Below are the code and all the weights of a small trained network. Each question names an input and a target symbol and asks about switching units off, where a switched-off unit gives its printed mean instead of its output.

import numpy as np


def w(rows, s, z=0):
    codes = np.array(rows[::2]) - 128.0
    scale = np.full(codes.shape[1], s)
    scale[-1] = z or s
    return codes * scale


def norm(h):
    return h / np.sqrt((h * h).mean(-1, keepdims=True) + 1e-5)


def f(y):
    return y / 2 * (1 + np.tanh(0.7978845608 * (y + 0.044715 * y**3)))


def softmax(a):
    e = np.exp(a - a.max(-1, keepdims=True))
    return e / e.sum(-1, keepdims=True)


def log_softmax(a):
    a = a - a.max(-1, keepdims=True)
    return a - np.log(np.exp(a).sum(-1, keepdims=True))


def net(x, mask):
    ids = ['ΓΘΣΩβεημψ'.index(c) for c in x.split()]
    T = len(ids)
    res = E[ids] + P[:T]
    u = 0
    for l in range(2):
        r = norm(res)
        for j in range(3):
            rows = slice(2 * j, 2 * j + 2)
            q, k, v = (r @ M[l][rows].T for M in (Q, K, V))
            z = softmax(np.where(np.tri(T) > 0, q @ k.T / 2**0.5, -1e9)) @ v
            o = O[l][rows]
            res = res + np.where(mask[u + j], z, o[:, -1]) @ o[:, :-1]
        u += 3
        y = f(norm(res) @ A[l][:, :-1].T + A[l][:, -1])
        res = res + np.where(mask[u : u + 4], y, B[l][:, -1]) @ B[l][:, :-1]
        u += 4
    return log_softmax(norm(res)[-1] @ U[:, :-1].T + U[:, -1])


Q, K, V, O, A, B = {}, {}, {}, {}, {}, {}
E = w([
[120,140,139,108,111,253,138,101,75,144,144],'Γ',
[91,135,126,125,161,99,163,150,113,141,145],'Θ',
[92,147,121,138,151,127,104,197,139,122,134],'Σ',
[107,149,170,176,130,116,130,149,154,128,162],'Ω',
[117,108,137,138,104,119,124,164,141,186,118],'β',
[122,142,166,93,153,127,111,137,180,164,137],'ε',
[157,112,79,110,111,116,111,157,119,148,166],'η',
[151,137,173,92,121,119,86,122,104,97,157],'μ',
[110,63,128,140,170,136,93,121,124,99,117],'ψ',
],0.0047)
P = w([
[150,163,119,174,109,2,181,139,161,102,48],'0',
[144,99,150,102,125,18,125,195,157,97,141],'1',
[149,100,150,104,129,52,124,193,150,108,158],'2',
[100,113,131,100,136,75,111,169,140,135,177],'3',
[92,112,129,110,135,99,108,163,127,147,188],'4',
[89,114,127,111,136,123,105,150,119,148,198],'5',
[94,109,131,114,138,143,114,140,103,158,205],'6',
[105,115,125,126,150,164,108,128,96,168,211],'7',
[120,117,133,140,156,187,107,117,84,176,201],'8',
[118,114,131,133,181,203,96,113,60,195,210],'9',
[116,114,137,133,187,228,89,95,45,202,214],'10',
],0.0025)
Q[0] = w([
[81,124,149,111,226,104,161,157,66,153,219],'L0H0',
[113,182,139,159,130,141,139,159,144,80,122],'L0H0',
[70,157,167,135,166,136,105,150,122,169,147],'L0H1',
[102,81,132,108,191,109,84,191,114,220,244],'L0H1',
[119,108,104,161,114,152,144,98,141,97,83],'L0H2',
[186,161,134,90,83,116,160,96,174,84,76],'L0H2',
],0.011)
K[0] = w([
[131,136,133,141,104,254,107,129,114,152,138],'L0H0',
[149,102,120,116,83,70,117,107,162,195,113],'L0H0',
[141,130,116,133,124,176,125,115,96,165,160],'L0H1',
[138,119,126,122,129,209,112,94,73,109,142],'L0H1',
[133,161,147,133,101,11,146,183,145,134,128],'L0H2',
[133,118,114,150,123,39,118,160,139,103,108],'L0H2',
],0.008)
V[0] = w([
[153,108,141,123,88,152,2,135,152,84,145],'L0H0',
[166,88,119,143,83,130,121,127,144,196,114],'L0H0',
[182,104,37,121,93,116,89,138,120,119,168],'L0H1',
[154,166,151,135,120,116,104,74,80,111,129],'L0H1',
[148,195,145,78,52,134,171,145,144,138,134],'L0H2',
[92,123,84,167,74,146,206,164,68,114,114],'L0H2',
],0.0049)
O[0] = w([
[205,99,134,196,81,107,70,211,71,80,89,142],'L0H0',
[141,106,164,126,79,132,124,121,122,218,47,95],'L0H0',
[180,105,132,161,217,110,202,158,199,134,157,252],'L0H1',
[189,171,85,144,121,67,83,84,155,96,105,23],'L0H1',
[169,188,184,127,189,198,97,102,23,186,94,59],'L0H2',
[138,126,92,142,234,163,2,75,192,88,98,118],'L0H2',
],0.0038,0.0016)
A[0] = w([
[213,171,108,214,69,23,172,205,93,133,121,71],'L0N0',
[117,102,79,253,211,151,102,137,136,107,80,131],'L0N1',
[194,109,100,98,199,138,73,74,238,55,138,140],'L0N2',
[152,93,77,222,46,104,158,36,200,56,67,1],'L0N3',
],0.0036,0.0015)
B[0] = w([
[99,110,161,2,171,129,112,44,195,115,159,251],'L0N0',
[188,146,124,70,62,157,131,135,97,126,156,200],'L0N1',
[70,149,134,137,110,122,218,143,11,208,114,165],'L0N2',
[136,62,227,171,55,98,91,111,49,142,101,62],'L0N3',
],0.0037,0.0015)
Q[1] = w([
[77,108,111,117,126,12,220,108,205,91,63],'L1H0',
[137,184,125,136,194,121,81,92,109,161,79],'L1H0',
[192,119,126,145,80,86,176,87,147,134,3],'L1H1',
[237,192,185,62,173,188,100,114,67,226,90],'L1H1',
[145,111,130,66,105,78,183,111,201,91,130],'L1H2',
[230,137,216,50,206,148,84,147,97,159,136],'L1H2',
],0.0057)
K[1] = w([
[119,86,122,140,136,101,129,232,147,154,162],'L1H0',
[115,198,132,71,173,110,144,74,163,122,70],'L1H0',
[77,149,132,99,161,79,104,180,114,72,96],'L1H1',
[165,189,117,58,140,127,166,116,117,173,2],'L1H1',
[154,128,104,49,161,111,110,157,133,116,187],'L1H2',
[157,128,151,133,87,128,127,43,135,125,86],'L1H2',
],0.0067)
V[1] = w([
[192,140,254,72,73,65,94,155,118,91,153],'L1H0',
[59,200,89,90,127,37,187,191,220,156,98],'L1H0',
[148,247,115,174,120,46,208,92,244,103,83],'L1H1',
[114,11,1,15,221,91,98,159,111,172,59],'L1H1',
[169,111,111,30,97,231,98,155,18,84,196],'L1H2',
[136,223,90,119,119,220,113,89,195,185,37],'L1H2',
],0.0028)
O[1] = w([
[125,110,165,153,85,159,183,62,123,247,144,120],'L1H0',
[167,178,79,198,34,220,65,90,49,102,116,252],'L1H0',
[210,118,202,150,176,87,56,84,98,126,251,111],'L1H1',
[212,246,143,89,28,162,190,53,146,70,67,212],'L1H1',
[92,166,157,30,92,151,106,140,115,35,242,86],'L1H2',
[51,108,83,183,84,153,205,147,183,140,229,48],'L1H2',
],0.0031)
A[1] = w([
[115,18,140,142,33,2,194,132,193,66,88,74],'L1N0',
[125,128,127,100,165,158,77,141,82,138,145,136],'L1N1',
[127,106,95,221,101,160,114,129,111,164,45,4],'L1N2',
[229,118,145,198,182,143,229,153,147,151,137,32],'L1N3',
],0.0059,0.0028)
B[1] = w([
[3,47,108,15,106,93,150,216,104,15,123,240],'L1N0',
[149,98,138,171,98,87,149,123,174,119,112,196],'L1N1',
[132,115,142,122,86,112,174,99,226,89,107,146],'L1N2',
[182,127,39,122,174,189,179,192,147,147,184,253],'L1N3',
],0.0062,0.0035)
U = w([
[38,185,61,103,192,129,118,27,131,151,153,76],'Γ',
[191,128,75,131,174,167,192,188,148,172,192,233],'Θ',
[59,61,139,46,115,110,185,187,133,77,130,155],'Σ',
[221,153,209,61,130,75,96,72,150,90,179,141],'Ω',
[174,183,85,197,66,167,55,152,60,42,77,11],'β',
[154,119,154,105,209,114,94,144,107,168,15,59],'ε',
[105,45,151,253,170,84,56,123,148,141,171,203],'η',
[134,128,129,159,49,136,184,82,242,128,64,138],'μ',
[96,149,187,141,34,141,175,139,40,234,140,102],'ψ',
],0.0061,0.0012)

Each question gives the input, a string of symbols that net reads in full, and the target symbol t.
The units are the heads (2 rows each of Q, K, V and O) and the neurons (one row each of A and B). Each row of codes is followed by its name. A weight is (code - 128) times the scale printed after its matrix; where a second scale follows, it is the last column's (O, A, B and U).
mask holds one flag per unit, layer by layer, with each layer's heads first. A switched-off unit (its flag False) gives its mean, the last column of its rows in O or B, instead of its output. The means were averaged over made-up inputs and are rounded, as every weight is.
A unit's drop is (log p(t) with every unit on - log p(t) with that unit switched off) / (log p(t) with every unit on - log p(t) with every unit switched off).
The circuit of an input: a set's keep is (log p(t) with only the set's units on - log p(t) with every unit switched off) / (log p(t) with every unit on - log p(t) with every unit switched off). Starting from the 12 units with the biggest drops (on a tie, the unit counted first), units are removed one at a time, each time the one whose removal leaves the highest keep (on an exact tie, the one counted first), for as long as the keep stays at least 0.8.
circuit, biggest first: the units of the circuit, biggest drop first
top k neurons: the k neurons with the biggest drops, biggest first
k most important neurons of layer l: the k neurons of layer l with the biggest drops, biggest first
heads that matter: for each layer, one digit per head in row order, 1 if its drop is at least 0.15 and else 0, layers parted by /
input η Θ Θ Θ Γ η η ε η ψ β, target Ω: top 2 neurons : (L1N3, L1N0)
input Ω Θ Θ ε Θ Ω Ω ε Ω, target ψ: circuit, biggest first : (L0H2, L0H1)
input Θ ψ Θ Θ ε Θ Θ Γ β, target β: heads that matter : 111 / 101
input ε η Ω, target Θ: heads that matter : 010 / 000
input β Θ η Θ Γ η Σ η η η μ, target Θ: heads that matter : 100 / 101
input Θ Θ β Θ Ω Ω Σ, target η: most important neuron of layer 1 : (L1N0)
input Γ Θ Θ ε, target Γ: heads that matter : 001 / 001
input Ω Ω η Θ η Ω μ ψ Γ, target μ: heads that matter : 110 / 000
input Θ Σ β, target μ: heads that matter : 010 / 100
input μ Θ Σ μ Θ Θ Θ, target Γ: top 2 neurons : (L1N3, L1N0)
input Θ ε Θ ε ψ η Ω Γ Θ ψ, target β: heads that matter : 111 / 001
input μ η η Θ ψ μ β Θ ψ Θ Ω, target Σ: heads that matter : 001 / 000
input Θ ψ Θ Θ Θ Θ Γ β ψ Σ, target β: circuit, biggest first : (L1N0, L1N3, L0H1)
input Γ Θ η, target Γ: most important neuron of layer 0 : (L0N2)
input ε Θ Θ Θ Θ Θ Γ Θ Θ η, target η: circuit, biggest first : (L0H2, L1N3, L1N1, L1H1)
input Θ Θ Θ η Θ Θ Ω Θ, target η: heads that matter : 000 / 010
input η Θ μ Θ β, target Ω: heads that matter : 010 / 000
input Γ ε Θ ε, target Γ: heads that matter : 001 / 001
input Θ ψ ψ Γ Θ Σ η ψ ψ Θ ε, target β: top 2 neurons : (L0N0, L1N0)
input Θ η Σ Θ ε, target ψ: heads that matter : 001 / 000
input Ω Θ μ, target Ω: heads that matter : 001 / 000
input Θ Θ Σ, target β: circuit, biggest first : (L1N0, L1N3, L1H0)
input Θ Θ Γ Θ Θ Θ ψ η, target β: top 2 neurons : (L1N3, L1N0)
input ψ η η Θ Θ η η β Ω Θ Σ, target μ: top neuron : (L1N1)
input μ Θ Γ Θ η η ε Θ Θ Σ, target ψ: 2 most important neurons of layer 0 : (L0N0, L0N1)
input Γ η ψ η Θ Θ Θ η η Θ η, target Γ: top 3 neurons : (L1N3, L1N0, L0N2)
